Where the symbols take the items:
at | fo za si ze lu su du
qc | hc bg gh hj zl gq tr
nm | sg - hm dg ff bh qd
fm | gz qq bf rj ql cj qt
jd | mr tm dn th nz mh ms
rf | zl jg cj rl hc bf cf
fj | tr gb cq sj cf mb hc
fg | cg mz sr mh bz th ht
jf | pz qp ch fp bs gt zf
sm | zj fp mb qp qt cq ql
nr | zs hd bq rq hn sc bt
hd | bs nr sq jr pz qf pq
hn | qp pz zz zj nr nt qm
zc | zb dd rj bf sd rl nh
pj | gb tr lg dl dq jt bg
sl | cf dq lp fq tr tg zl
jb | mp gh bg cp jc ls lg
cj | pg ng rf ff dg fm dr
nb | ls ql mf zf qq mp fp
bh | qm zf sd ql rj nm qp
rq | qt jr tg nr zj lp gz
sr | qf tj fg hb gt bs lc
rj | bt tl zc fm bh ff zs
fq | mz cg sc sl fs bq lb
qq | zt fm ms tl nb ng dn
cf | sl mh dr mz fj tm rf
bq | nh sq nr tg zz fq zb
nq | ch zz pz jt sq dl fr
zs | nr bs nh qt qp tj rj
gz | fm zt ft bt qr pg rq
pc | zf qm fr ls pq cp pz
nh | bq th zs tm mn mz zc
gt | gs qd bz hl sr jf -
nc | mb jt zj zz tg tr gq
nz | jt mb fp ch jd gb mf
cp | - sg mm jb pm pc gs
ph | dd zb pq rc fr dj sq
zz | mn nq hn nc bq fs nl
dd | ph zc tl ms tt ht th
bn | fp zj jt pz jr lg ls
sc | tj qf fq lp nt nr hq
ms | rc bf qq dd mf jg jd
gs | gt nt dl lg qf pz cp
tj | sc sr mz dr qd zs ff
mz | fq fg tj cf sj nh rl
ht | dj rl lc jg cc dd fg
tm | tg jd qt nh mb cf bf
sj | fs bz qd fj mz mn hm
bf | ft ms fm zc dz rf tm
dj | ht lb pm pb mm ph cg
mm | cc hj cp bg dj fr dl
jh | hb lp dq qf lg jr jc
gh | dg jb qc sg pg qr rp
dg | gh mp hc nm cj ql cq
pg | cj jc zl hq gh gz lp
zl | rf pb pg lb qc ft sl
rc | ms ft zt ph lm pb mr
zj | sm bn nc hn rq rp qr
hc | qc lq dg hm rf dz fj
pq | tl bt ph zt pc pm hd
ch | nq mn jf nz th bz tt
sg | nm cp hj gh hq qm nt
dq | mh sl jh cg pj mr pb
ql | qr nb dz bh fm dg sm
fs | sj dl nt tr fq zz hj
mf | lm dz nb tt ms lq nz
hb | jh dr mh sr hl dn ng
gb | pj fj hl bz mh nz lq
mh | dq cf hb fg gb jd jg
qp | hn jf mn sm zs qd bh
lm | mf gq ls fr rc bg jt
tr | fj pj rp fs sl nc qc
hj | hm mm sg qc lb nl fs
jg | pb rf ng ht lq ms mh
bt | rj pq zb gz qm hq nr
qt | rq dn tm zs sm dr fm
zf | pc bh tt nb tl - jf
mp | jb dg lq - ng nb hl
fp | bn sm nz jf dn hl nb
dz | gq mf ql sd bf hc mb
gq | dz lm qr nl ft qc nc
sq | th bq hd mr nq cg ph
lc | pm ff ht ng - tl sr
qd | nt gt sj cq tj qp nm
lq | bg hc mp cc jg mf gb
jt | nz nc bn nq mr pj lm
rl | lb ht ff rf hm zc mz
lb | rl dj hq zl hj zb fq
fr | tt nl pc lm ph mm nq
jr | dn rq mr hd bn jh zt
mn | zz ch qp mb nh sj sd
tl | pq rj dd qq zf lc bs
dn | jr qt jd bs fp hb qq
dr | lp hb cf tj cq qt cj
ls | nb qr lm pc zt jb bn
tg | tm mr rq bq nc sl ft
lg | hl rp pj gs jh bn jb
lp | dr jh sl sc rp rq pg
qf | sr sc cg jh gs hd pm
qm | bh pc nl qr bt sg hn
hl | lg cq gb gt hb fp mp
dl | bz fs gs pj cg nq mm
mb | nc nz sm mn tm fj dz
bs | hd zs th dn jf sr tl
pm | lc hq dj jc cp pq qf
cg | fg fq qf dq dl sq dj
jc | ng pg pb pm jb zt jh
pb | jg zl jc dj bg rc dq
th | sq nh bs jd ch fg dd
bz | dl sj gt gb fg ch cc
ft | bf rc gz zb gq zl tg
sd | nl tt bh dz zc hm mn
ff | hq lc rl cj nm rj tj
rp | cq lg tr nt lp zj gh
qr | ql ls gq qm gz gh zj
zb | zc ph bt ft nl lb bq
tt | fr sd zf mf dd cc ch
mr | jd tg jr sq jt dq rc
bg | lq qc jb mm pb lm pj
cc | mm hm - lq ht tt bz
hm | hj cc nm hc rl sd sj
cq | rp hl fj qd dr sm dg
hq | ff pm lb pg sg bt sc
pz | jf hn nq bn hd gs pc
nl | sd fr qm gq zb hj zz
nt | qd gs fs rp sc hn sg
zt | qq gz rc pq ls jc jr
ng | jc cj jg lc mp qq hb

In the rows, 25 means zero.

The rows follow the links: the fewer symbols apart two items are, the more alike their rows tend to be.

Each row is also shifted at random along 11 hidden directions that mean nothing.

Some items, each with a row of numbers:
hj -> [8, 26, 27, 27, 23, 27, 22, 20, 25, 26, 27, 25, 33, 28, 29, 20, 19, 25, 24, 28, 33, 25, 23, 24, 26, 24, 19, 21, 18, 23, 11, 14, 20, 24, 27, 18, 23, 23, 15, 32, 29, 20, 24, 20, 31, 36, 29, 22, 26, 28, 32, 20, 16, 23, 23, 27]
bh -> [23, 21, 30, 23, 24, 28, 22, 29, 22, 28, 29, 24, 29, 29, 24, 14, 25, 21, 21, 20, 34, 27, 25, 28, 20, 26, 23, 34, 23, 23, 14, 25, 19, 25, 31, 29, 28, 28, 26, 15, 24, 22, 15, 27, 21, 29, 31, 32, 23, 18, 23, 19, 21, 25, 34, 29]
cp -> [20, 20, 28, 23, 24, 24, 18, 28, 23, 31, 30, 26, 23, 29, 26, 22, 22, 30, 24, 30, 34, 26, 24, 26, 22, 24, 18, 29, 22, 22, 21, 20, 25, 25, 27, 27, 26, 23, 21, 27, 25, 23, 20, 24, 25, 34, 31, 28, 25, 21, 27, 22, 19, 22, 19, 29]
bq -> [18, 14, 22, 23, 25, 15, 34, 22, 26, 29, 22, 23, 19, 22, 22, 26, 25, 23, 25, 23, 25, 29, 28, 25, 32, 26, 28, 20, 26, 26, 24, 25, 29, 19, 29, 28, 21, 25, 35, 30, 20, 22, 15, 29, 21, 23, 19, 20, 22, 23, 31, 27, 27, 29, 32, 22]
qp -> [18, 28, 27, 18, 26, 27, 27, 20, 27, 30, 22, 24, 31, 25, 23, 18, 21, 27, 26, 20, 23, 24, 30, 23, 28, 24, 24, 18, 25, 26, 18, 27, 20, 22, 28, 21, 24, 28, 26, 27, 26, 22, 25, 24, 25, 22, 21, 24, 26, 28, 25, 22, 25, 23, 29, 26]
nt -> [25, 28, 26, 32, 23, 28, 29, 25, 26, 29, 37, 24, 16, 26, 25, 28, 22, 30, 23, 23, 29, 24, 16, 23, 21, 32, 24, 19, 28, 21, 21, 20, 23, 22, 23, 15, 25, 27, 17, 23, 28, 25, 19, 22, 22, 30, 29, 22, 26, 25, 22, 23, 20, 18, 20, 28]
fp -> [31, 33, 25, 21, 25, 30, 22, 22, 25, 25, 28, 27, 23, 26, 23, 27, 27, 25, 26, 20, 24, 23, 23, 26, 23, 28, 25, 30, 28, 28, 26, 35, 23, 21, 25, 25, 30, 27, 22, 16, 30, 25, 26, 26, 29, 19, 26, 27, 27, 21, 21, 23, 31, 21, 21, 27]
tj -> [31, 36, 21, 34, 27, 32, 28, 29, 21, 11, 24, 23, 25, 19, 21, 27, 22, 18, 21, 19, 12, 15, 18, 19, 23, 23, 27, 20, 29, 26, 30, 23, 27, 29, 17, 18, 26, 26, 22, 16, 24, 27, 36, 19, 24, 18, 23, 23, 27, 28, 16, 26, 31, 21, 22, 24]
fm -> [10, 18, 23, 24, 24, 24, 31, 26, 25, 22, 21, 21, 23, 22, 27, 25, 25, 26, 23, 20, 29, 21, 24, 30, 22, 22, 24, 28, 24, 23, 16, 24, 21, 22, 24, 23, 21, 25, 27, 28, 25, 22, 21, 27, 24, 28, 25, 25, 24, 23, 31, 20, 21, 28, 29, 29]
qc -> [31, 30, 26, 31, 22, 23, 24, 18, 30, 18, 28, 20, 25, 26, 30, 31, 25, 26, 27, 27, 18, 20, 25, 26, 28, 35, 29, 13, 23, 25, 20, 22, 20, 23, 20, 17, 24, 25, 17, 29, 28, 24, 32, 18, 27, 23, 18, 21, 29, 26, 25, 23, 20, 22, 18, 19]
sm -> [18, 31, 22, 23, 26, 28, 28, 20, 23, 22, 17, 24, 26, 21, 25, 23, 25, 22, 25, 18, 20, 21, 25, 24, 28, 20, 25, 23, 25, 29, 24, 28, 24, 24, 25, 21, 21, 27, 25, 25, 26, 25, 29, 24, 28, 20, 22, 24, 24, 29, 25, 24, 28, 24, 26, 24]
nl -> [27, 15, 32, 26, 26, 21, 17, 26, 21, 27, 22, 23, 21, 26, 26, 9, 25, 14, 22, 28, 43, 24, 27, 25, 27, 25, 20, 28, 19, 24, 22, 24, 25, 25, 31, 32, 24, 24, 26, 25, 17, 26, 18, 27, 20, 29, 29, 31, 19, 22, 24, 25, 21, 28, 28, 24]
jd -> [20, 22, 26, 22, 24, 25, 25, 22, 29, 32, 27, 26, 30, 24, 24, 25, 25, 29, 26, 27, 29, 29, 25, 25, 20, 23, 24, 28, 26, 21, 22, 25, 24, 21, 27, 24, 25, 25, 25, 27, 26, 27, 21, 30, 27, 27, 25, 23, 26, 28, 30, 24, 22, 27, 27, 27]
qf -> [25, 24, 23, 25, 23, 23, 24, 30, 25, 25, 39, 25, 24, 26, 20, 35, 23, 32, 24, 26, 20, 26, 24, 29, 21, 34, 24, 29, 31, 27, 24, 24, 32, 19, 24, 27, 32, 26, 23, 25, 23, 22, 19, 22, 23, 26, 22, 24, 27, 10, 25, 22, 27, 22, 18, 28]
fg -> [17, 27, 22, 24, 29, 27, 26, 26, 23, 23, 23, 25, 20, 23, 23, 26, 22, 24, 24, 22, 29, 20, 20, 21, 26, 19, 24, 27, 24, 24, 28, 24, 28, 25, 23, 22, 28, 21, 24, 24, 26, 25, 28, 25, 32, 24, 28, 23, 26, 28, 28, 26, 31, 25, 18, 26]
sc -> [15, 21, 22, 29, 21, 22, 31, 28, 24, 27, 35, 24, 27, 22, 22, 34, 21, 32, 21, 24, 19, 30, 21, 27, 21, 27, 23, 28, 30, 24, 20, 17, 30, 20, 25, 22, 23, 26, 22, 29, 23, 22, 18, 23, 22, 33, 26, 20, 25, 17, 29, 22, 23, 23, 26, 28]
ph -> [27, 26, 27, 25, 27, 30, 29, 26, 27, 25, 25, 24, 28, 27, 24, 20, 26, 27, 24, 24, 34, 15, 23, 21, 23, 24, 27, 22, 22, 18, 26, 22, 17, 28, 20, 22, 27, 22, 22, 22, 31, 25, 30, 28, 26, 29, 30, 23, 26, 33, 22, 25, 20, 24, 25, 27]
mh -> [38, 32, 27, 25, 23, 27, 18, 21, 29, 21, 32, 25, 39, 26, 23, 32, 24, 28, 26, 28, 20, 26, 25, 26, 19, 28, 23, 34, 27, 24, 21, 27, 28, 20, 24, 22, 29, 26, 15, 24, 26, 27, 31, 26, 31, 27, 25, 23, 31, 18, 29, 22, 27, 24, 20, 25]
nz -> [29, 31, 31, 26, 25, 31, 19, 21, 28, 24, 26, 25, 34, 25, 26, 18, 25, 20, 26, 26, 28, 22, 26, 21, 19, 27, 24, 23, 25, 24, 24, 27, 19, 25, 24, 22, 28, 27, 19, 21, 24, 30, 29, 25, 24, 24, 25, 25, 27, 29, 18, 26, 21, 23, 26, 24]
tr -> [22, 27, 27, 32, 24, 25, 30, 20, 23, 22, 22, 25, 30, 22, 26, 25, 26, 21, 21, 25, 20, 24, 24, 22, 24, 25, 25, 21, 24, 23, 26, 21, 25, 24, 23, 19, 18, 27, 23, 26, 23, 29, 27, 26, 23, 28, 24, 22, 24, 28, 24, 26, 19, 24, 31, 20]
qt -> [25, 25, 31, 21, 27, 24, 28, 27, 28, 30, 26, 22, 24, 25, 24, 20, 28, 28, 26, 22, 29, 23, 27, 27, 23, 28, 27, 22, 28, 23, 17, 32, 21, 20, 27, 24, 26, 32, 27, 22, 24, 27, 18, 29, 21, 20, 20, 28, 24, 23, 24, 23, 23, 26, 31, 28]
jg -> [18, 15, 27, 20, 23, 19, 30, 31, 29, 24, 22, 23, 27, 25, 23, 27, 28, 30, 22, 24, 21, 24, 29, 25, 22, 21, 29, 28, 24, 16, 29, 28, 25, 25, 24, 31, 22, 26, 35, 22, 22, 26, 22, 34, 18, 22, 24, 28, 26, 21, 30, 26, 24, 30, 33, 23]
mz -> [17, 20, 23, 28, 25, 22, 34, 28, 25, 33, 24, 25, 18, 21, 24, 21, 21, 22, 22, 24, 25, 34, 19, 18, 23, 19, 26, 21, 26, 21, 25, 20, 27, 26, 28, 21, 21, 26, 33, 23, 21, 26, 14, 25, 20, 26, 27, 23, 21, 32, 26, 30, 22, 28, 33, 22]
sq -> [31, 25, 19, 26, 27, 24, 23, 26, 21, 26, 23, 28, 12, 22, 23, 24, 24, 21, 28, 27, 28, 27, 21, 20, 28, 21, 25, 20, 26, 28, 38, 24, 29, 28, 24, 27, 27, 19, 27, 25, 21, 26, 24, 23, 25, 21, 24, 24, 20, 33, 18, 31, 30, 25, 18, 23]
ms -> [22, 30, 25, 18, 29, 23, 14, 30, 26, 20, 23, 23, 23, 28, 26, 20, 27, 24, 30, 25, 27, 22, 27, 29, 27, 28, 27, 26, 22, 30, 25, 32, 23, 25, 28, 34, 33, 26, 25, 18, 25, 23, 27, 23, 29, 14, 17, 32, 24, 22, 19, 25, 31, 27, 21, 26]
ht -> [29, 24, 25, 23, 28, 25, 21, 21, 27, 17, 15, 23, 31, 26, 25, 20, 24, 14, 25, 24, 21, 20, 30, 23, 30, 25, 26, 20, 20, 26, 24, 25, 24, 28, 24, 27, 25, 23, 28, 25, 22, 24, 32, 20, 27, 19, 19, 25, 28, 26, 26, 28, 29, 26, 27, 21]
cg -> [21, 20, 27, 23, 25, 23, 27, 27, 26, 33, 34, 27, 28, 29, 21, 28, 23, 32, 22, 26, 28, 30, 23, 25, 23, 26, 23, 32, 26, 21, 22, 22, 28, 19, 28, 26, 27, 26, 25, 23, 26, 24, 15, 30, 26, 32, 29, 23, 27, 18, 32, 25, 22, 25, 26, 28]
jt -> [22, 30, 28, 26, 25, 26, 23, 27, 25, 28, 30, 27, 23, 27, 24, 23, 27, 25, 26, 24, 30, 24, 21, 26, 23, 30, 25, 25, 27, 27, 25, 29, 23, 21, 27, 26, 30, 27, 21, 18, 26, 27, 22, 27, 26, 23, 24, 27, 24, 24, 18, 25, 22, 24, 24, 25]
nq -> [26, 29, 25, 25, 27, 28, 24, 22, 22, 27, 27, 26, 24, 27, 22, 21, 25, 22, 25, 23, 30, 22, 22, 22, 25, 27, 26, 24, 25, 26, 28, 26, 25, 23, 26, 25, 29, 24, 22, 20, 27, 23, 25, 26, 26, 25, 26, 24, 24, 27, 21, 27, 26, 23, 24, 24]
nh -> [23, 22, 17, 28, 24, 23, 29, 22, 19, 23, 22, 25, 26, 18, 22, 26, 21, 19, 23, 23, 18, 32, 23, 22, 25, 16, 24, 30, 27, 26, 30, 20, 31, 25, 25, 24, 21, 20, 28, 28, 18, 26, 25, 24, 22, 28, 27, 19, 21, 28, 27, 26, 28, 28, 29, 22]
mm -> [25, 26, 26, 21, 26, 26, 19, 25, 22, 33, 22, 30, 26, 31, 25, 18, 23, 22, 23, 27, 30, 35, 25, 22, 28, 19, 21, 27, 19, 25, 25, 22, 24, 31, 34, 30, 27, 22, 26, 19, 26, 22, 20, 23, 28, 29, 30, 29, 22, 27, 24, 27, 23, 24, 27, 25]
lq -> [34, 25, 29, 27, 22, 28, 21, 31, 27, 23, 30, 24, 23, 26, 27, 25, 26, 31, 25, 30, 24, 20, 22, 19, 14, 24, 26, 24, 25, 15, 35, 25, 20, 30, 17, 21, 26, 23, 22, 20, 24, 32, 32, 28, 18, 25, 30, 27, 26, 31, 17, 26, 21, 24, 22, 22]
zc -> [22, 24, 27, 20, 27, 22, 25, 24, 27, 20, 22, 18, 26, 27, 25, 18, 26, 19, 26, 19, 31, 18, 28, 28, 31, 29, 29, 22, 20, 25, 15, 29, 21, 21, 30, 27, 29, 26, 27, 21, 26, 20, 23, 26, 28, 20, 19, 27, 27, 20, 28, 23, 28, 28, 27, 25]
hl -> [24, 21, 24, 21, 24, 24, 24, 20, 27, 25, 17, 27, 27, 22, 25, 26, 25, 25, 24, 28, 17, 28, 31, 23, 25, 20, 22, 23, 25, 25, 30, 27, 29, 24, 23, 26, 18, 26, 30, 32, 19, 28, 27, 24, 24, 23, 22, 22, 26, 24, 30, 27, 26, 24, 25, 23]
lg -> [26, 25, 24, 22, 25, 25, 21, 23, 21, 25, 18, 30, 28, 23, 24, 25, 25, 27, 24, 28, 22, 25, 28, 22, 25, 16, 19, 28, 24, 26, 34, 26, 29, 26, 22, 27, 20, 25, 26, 30, 21, 29, 29, 25, 26, 26, 27, 25, 23, 26, 25, 27, 25, 23, 22, 24]
fq -> [4, 24, 22, 30, 27, 22, 27, 29, 17, 25, 18, 29, 28, 20, 23, 18, 22, 16, 20, 27, 20, 33, 24, 21, 26, 16, 21, 22, 24, 29, 25, 14, 30, 30, 28, 27, 20, 26, 29, 28, 16, 22, 21, 19, 22, 28, 22, 23, 20, 30, 23, 28, 23, 28, 33, 23]

From each start, follow one symbol. Which item do you reach?
Answer with the item's name.
new walk
[24, 23, 30, 27, 23, 29, 26, 32, 25, 28, 31, 26, 27, 23, 21, 22, 27, 28, 23, 26, 27, 25, 23, 23, 12, 24, 24, 30, 31, 19, 25, 26, 24, 26, 23, 25, 27, 30, 26, 18, 22, 30, 20, 31, 16, 27, 28, 27, 25, 25, 18, 24, 20, 25, 30, 31]
za qt
new walk
[20, 19, 24, 21, 24, 20, 21, 16, 27, 25, 21, 25, 30, 25, 24, 26, 22, 20, 23, 26, 24, 27, 29, 25, 28, 24, 22, 27, 21, 25, 21, 24, 30, 20, 28, 26, 21, 21, 26, 34, 21, 25, 24, 24, 29, 28, 24, 19, 28, 18, 37, 25, 27, 27, 24, 23]
du cc
new walk
[25, 15, 27, 24, 25, 25, 26, 23, 26, 19, 15, 21, 25, 23, 26, 20, 30, 19, 23, 23, 32, 15, 30, 27, 24, 22, 24, 26, 22, 21, 22, 29, 22, 24, 22, 27, 21, 24, 29, 29, 23, 28, 27, 29, 24, 24, 24, 25, 26, 24, 30, 24, 24, 27, 27, 27]
su ng
new walk
[27, 24, 25, 20, 23, 25, 23, 28, 26, 30, 34, 25, 23, 30, 22, 25, 25, 27, 27, 22, 28, 32, 23, 26, 21, 29, 29, 32, 26, 23, 24, 28, 21, 25, 29, 29, 31, 23, 26, 13, 28, 22, 18, 27, 21, 25, 29, 29, 24, 21, 22, 24, 26, 25, 28, 25]
fo fr
new walk
[26, 23, 24, 29, 24, 24, 24, 26, 22, 21, 22, 24, 27, 23, 28, 22, 26, 17, 21, 25, 25, 30, 23, 27, 21, 22, 24, 32, 22, 25, 20, 21, 25, 27, 29, 25, 22, 24, 25, 21, 22, 26, 22, 25, 26, 27, 27, 27, 24, 24, 26, 24, 23, 28, 30, 24]
si cj
new walk
[26, 21, 24, 28, 25, 25, 26, 22, 21, 26, 21, 24, 14, 26, 26, 16, 25, 13, 23, 21, 33, 26, 23, 25, 29, 28, 25, 19, 22, 27, 20, 24, 21, 27, 28, 26, 22, 23, 27, 24, 25, 20, 18, 21, 23, 25, 24, 27, 21, 27, 22, 26, 22, 23, 28, 23]
fo bh
new walk
[30, 21, 24, 26, 23, 23, 32, 20, 24, 24, 29, 23, 23, 22, 21, 30, 25, 27, 23, 20, 24, 22, 23, 23, 26, 25, 27, 29, 26, 22, 30, 25, 28, 21, 22, 23, 21, 23, 24, 26, 25, 26, 27, 31, 22, 31, 30, 19, 25, 23, 28, 23, 27, 25, 26, 21]
du nl
new walk
[17, 25, 22, 23, 22, 23, 22, 28, 25, 22, 28, 24, 28, 25, 25, 31, 26, 31, 28, 27, 17, 22, 26, 27, 23, 26, 26, 25, 27, 26, 33, 23, 27, 27, 19, 27, 26, 22, 23, 26, 25, 25, 32, 26, 22, 25, 24, 23, 24, 25, 19, 24, 23, 26, 22, 22]
fo mf
new walk
[32, 17, 29, 26, 21, 25, 26, 20, 24, 20, 20, 26, 32, 27, 26, 26, 31, 21, 18, 26, 23, 24, 30, 27, 23, 26, 23, 31, 22, 21, 23, 25, 25, 24, 24, 27, 18, 25, 27, 27, 25, 26, 24, 28, 22, 31, 27, 24, 28, 17, 30, 24, 19, 24, 30, 22]
ze cp
new walk
[17, 23, 22, 27, 24, 25, 33, 25, 22, 22, 23, 22, 16, 25, 27, 28, 28, 24, 23, 18, 27, 20, 21, 29, 26, 27, 27, 26, 25, 24, 23, 27, 20, 24, 24, 23, 22, 25, 26, 21, 31, 22, 21, 27, 24, 24, 27, 27, 23, 23, 24, 22, 24, 23, 27, 26]
ze qm
new walk
[29, 18, 24, 23, 23, 18, 20, 20, 24, 26, 21, 27, 35, 24, 27, 25, 25, 22, 26, 30, 23, 37, 29, 29, 27, 22, 22, 30, 20, 29, 20, 20, 26, 25, 31, 31, 21, 23, 24, 34, 23, 23, 25, 25, 27, 31, 24, 24, 21, 25, 30, 24, 21, 29, 30, 23]
lu gq
new walk
[27, 21, 22, 23, 26, 24, 23, 27, 26, 31, 23, 26, 10, 28, 26, 22, 22, 22, 27, 26, 32, 32, 21, 23, 27, 24, 24, 20, 23, 25, 22, 25, 24, 28, 27, 28, 26, 22, 30, 23, 25, 22, 16, 21, 25, 20, 25, 26, 23, 26, 26, 28, 27, 23, 20, 27]
du sr
new walk
[22, 22, 27, 26, 25, 21, 23, 23, 23, 24, 28, 23, 26, 24, 25, 25, 23, 25, 21, 25, 28, 21, 24, 24, 27, 26, 22, 26, 23, 25, 25, 22, 29, 21, 26, 24, 24, 25, 20, 29, 21, 25, 26, 26, 26, 30, 26, 22, 25, 19, 29, 24, 26, 24, 22, 22]
su zz
new walk
[35, 35, 30, 26, 29, 26, 25, 19, 28, 28, 22, 24, 16, 27, 28, 19, 27, 19, 24, 19, 30, 24, 20, 23, 29, 32, 30, 17, 23, 26, 19, 33, 19, 22, 31, 20, 27, 30, 25, 14, 29, 27, 18, 24, 29, 15, 20, 27, 26, 26, 22, 28, 26, 23, 27, 22]
za gb
